Below are the code and all the weights of a small trained network. Each question names an input and a class and asks about switching units off, where a switched-off unit gives its printed mean instead of its output.

import numpy as np


def w(rows, s, z=0):
    codes = np.array(rows[::2]) - 128.0
    scale = np.full(codes.shape[1], s)
    scale[-1] = z or s
    return codes * scale


def norm(h):
    return h / np.sqrt((h * h).mean(-1, keepdims=True) + 1e-5)


def f(y):
    return np.maximum(y, 0)


def log_softmax(a):
    a = a - a.max(-1, keepdims=True)
    return a - np.log(np.exp(a).sum(-1, keepdims=True))


def net(x, mask):
    res = np.array(x, float).reshape(1, 4) / 4 @ E
    u = 0
    for l in range(3):
        y = f(norm(res) @ A[l][:, :-1].T + A[l][:, -1])
        res = res + np.where(mask[u : u + 10], y, B[l][:, -1]) @ B[l][:, :-1]
        u += 10
    return log_softmax(norm(res)[-1] @ U[:, :-1].T + U[:, -1])


A, B = {}, {}
E = w([
[143,2,13,142],'x0',
[212,223,16,77],'x1',
[176,206,122,233],'x2',
[239,62,167,182],'x3',
],0.0062)
A[0] = w([
[138,167,195,9,121],'L0N1',
[171,49,142,168,51],'L0N2',
[143,165,125,30,10],'L0N3',
[89,139,213,69,171],'L0N4',
[148,104,99,85,1],'L0N5',
[205,80,47,169,32],'L0N6',
[175,190,178,146,180],'L0N7',
[62,162,47,119,38],'L0N8',
[79,142,228,181,82],'L0N9',
[145,225,1,125,117],'L0N10',
],0.0097,0.0051)
B[0] = w([
[88,87,229,89,203],'L0N1',
[190,2,53,223,169],'L0N2',
[66,54,140,158,151],'L0N3',
[134,117,228,141,224],'L0N4',
[73,136,166,125,132],'L0N5',
[162,158,149,175,188],'L0N6',
[118,166,195,180,241],'L0N7',
[19,210,74,64,167],'L0N8',
[120,180,192,184,209],'L0N9',
[125,216,153,64,254],'L0N10',
],0.0096,0.0057)
A[1] = w([
[175,83,72,192,95],'L1N1',
[113,156,77,76,54],'L1N2',
[100,141,30,83,92],'L1N3',
[128,145,60,107,46],'L1N4',
[54,191,163,111,138],'L1N5',
[91,172,130,120,135],'L1N6',
[126,110,93,94,2],'L1N7',
[119,134,20,49,44],'L1N8',
[105,93,65,143,106],'L1N9',
[241,58,103,248,126],'L1N10',
],0.012,0.0088)
B[1] = w([
[103,56,59,131,172],'L1N1',
[42,112,64,140,142],'L1N2',
[77,213,134,58,157],'L1N3',
[51,118,107,95,133],'L1N4',
[122,134,74,123,254],'L1N5',
[148,51,97,119,189],'L1N6',
[109,193,77,125,128],'L1N7',
[120,167,154,102,150],'L1N8',
[148,152,94,178,149],'L1N9',
[107,57,3,166,234],'L1N10',
],0.011,0.008)
A[2] = w([
[73,85,176,189,248],'L2N1',
[117,188,49,87,136],'L2N2',
[164,194,197,66,138],'L2N3',
[66,172,55,64,35],'L2N4',
[113,164,66,77,62],'L2N5',
[66,4,191,107,199],'L2N6',
[223,209,62,117,103],'L2N7',
[107,161,32,193,92],'L2N8',
[83,108,234,73,86],'L2N9',
[145,170,164,204,254],'L2N10',
],0.012,0.0057)
B[2] = w([
[91,184,89,208,254],'L2N1',
[80,26,165,158,205],'L2N2',
[219,100,88,132,214],'L2N3',
[66,67,244,84,192],'L2N4',
[44,141,150,187,170],'L2N5',
[142,219,27,61,232],'L2N6',
[200,15,134,53,181],'L2N7',
[159,121,203,75,198],'L2N8',
[234,190,86,84,205],'L2N9',
[96,47,187,137,245],'L2N10',
],0.011,0.0084)
U = w([
[146,56,16,195,165],'0',
[206,226,219,147,175],'1',
[116,122,216,228,128],'2',
[229,64,203,76,170],'3',
[80,131,153,135,2],'4',
[18,95,217,9,167],'5',
[161,234,83,13,138],'6',
[90,224,40,115,105],'7',
],0.014,0.0092)

Each question gives the input, the list of numbers given to net, and the class t.
The units are the neurons (one row each of A and B). Each row of codes is followed by its name. A weight is (code - 128) times the scale printed after its matrix; where a second scale follows, it is the last column's (A, B and U).
mask holds one flag per neuron, layer by layer. A switched-off neuron (its flag False) gives its mean, the last column of its row in B, instead of its output. The means were averaged over made-up inputs and are rounded, as every weight is.
A unit's drop is (log p(t) with every unit on - log p(t) with that unit switched off) / (log p(t) with every unit on - log p(t) with every unit switched off).
The circuit of an input: a set's keep is (log p(t) with only the set's units on - log p(t) with every unit switched off) / (log p(t) with every unit on - log p(t) with every unit switched off). Starting from the 12 units with the biggest drops (on a tie, the unit counted first), units are removed one at a time, each time the one whose removal leaves the highest keep (on an exact tie, the one counted first), for as long as the keep stays at least 0.8.
units of the circuit, in order: the units of the circuit, biggest drop first
most important unit: the unit with the biggest drop
k most important neurons: the k neurons with the biggest drops, biggest first
top k neurons in layer l: the k neurons of layer l with the biggest drops, biggest first
drop when u is switched off: that unit's drop, to one decimal
input [8,4,1,0], class 5: most important unit => L0N10
input [0,-8,3,2], class 0: 3 most important neurons => [L0N2; L1N10; L0N10]
input [-1,-6,-1,3], class 0: units of the circuit, in order => [L0N2; L2N6]
input [-5,-7,-6,-5], class 6: units of the circuit, in order => [L2N6; L2N9]
input [-4,0,3,-1], class 1: 3 most important neurons => [L1N10; L2N2; L2N9]
input [-1,0,3,0], class 2: units of the circuit, in order => [L2N10; L1N10; L2N4]
input [3,6,8,7], class 3: 3 most important neurons => [L0N10; L2N8; L2N7]
input [-6,2,0,-6], class 6: 4 most important neurons => [L0N1; L2N9; L0N4; L1N6]
input [1,5,-2,2], class 3: top 2 neurons in layer 2 => [L2N7; L2N3]
input [1,-8,-8,4], class 0: 4 most important neurons => [L0N2; L0N10; L0N8; L0N1]
input [-8,5,-5,3], class 1: 2 most important neurons => [L1N10; L0N7]
input [-2,3,-3,-2], class 6: 3 most important neurons => [L0N1; L1N10; L2N9]
input [6,-6,2,-6], class 5: top 2 neurons in layer 1 => [L1N10; L1N3]
input [-7,6,4,-6], class 5: most important unit => L1N5
input [-1,-8,-6,0], class 7: top 2 neurons in layer 2 => [L2N6; L2N1]
input [-4,3,0,-5], class 5: 3 most important neurons => [L1N5; L0N8; L2N4]
input [-8,5,-1,-8], class 5: top 3 neurons in layer 0 => [L0N8; L0N9; L0N10]
input [3,-3,-8,1], class 6: 2 most important neurons => [L2N6; L1N10]
input [0,1,8,4], class 3: 2 most important neurons => [L2N8; L2N7]
input [-2,6,8,6], class 3: units of the circuit, in order => [L2N7]
input [4,-3,-6,-2], class 7: top 2 neurons in layer 0 => [L0N10; L0N1]
input [-7,-8,-1,-6], class 1: top 2 neurons in layer 0 => [L0N9; L0N4]
input [4,-7,-6,6], class 0: drop when L0N2 is switched off => 0.1
input [-3,3,-6,-3], class 6: drop when L0N1 is switched off => 0.1
input [-7,-5,0,-4], class 1: drop when L0N6 is switched off => 0.0
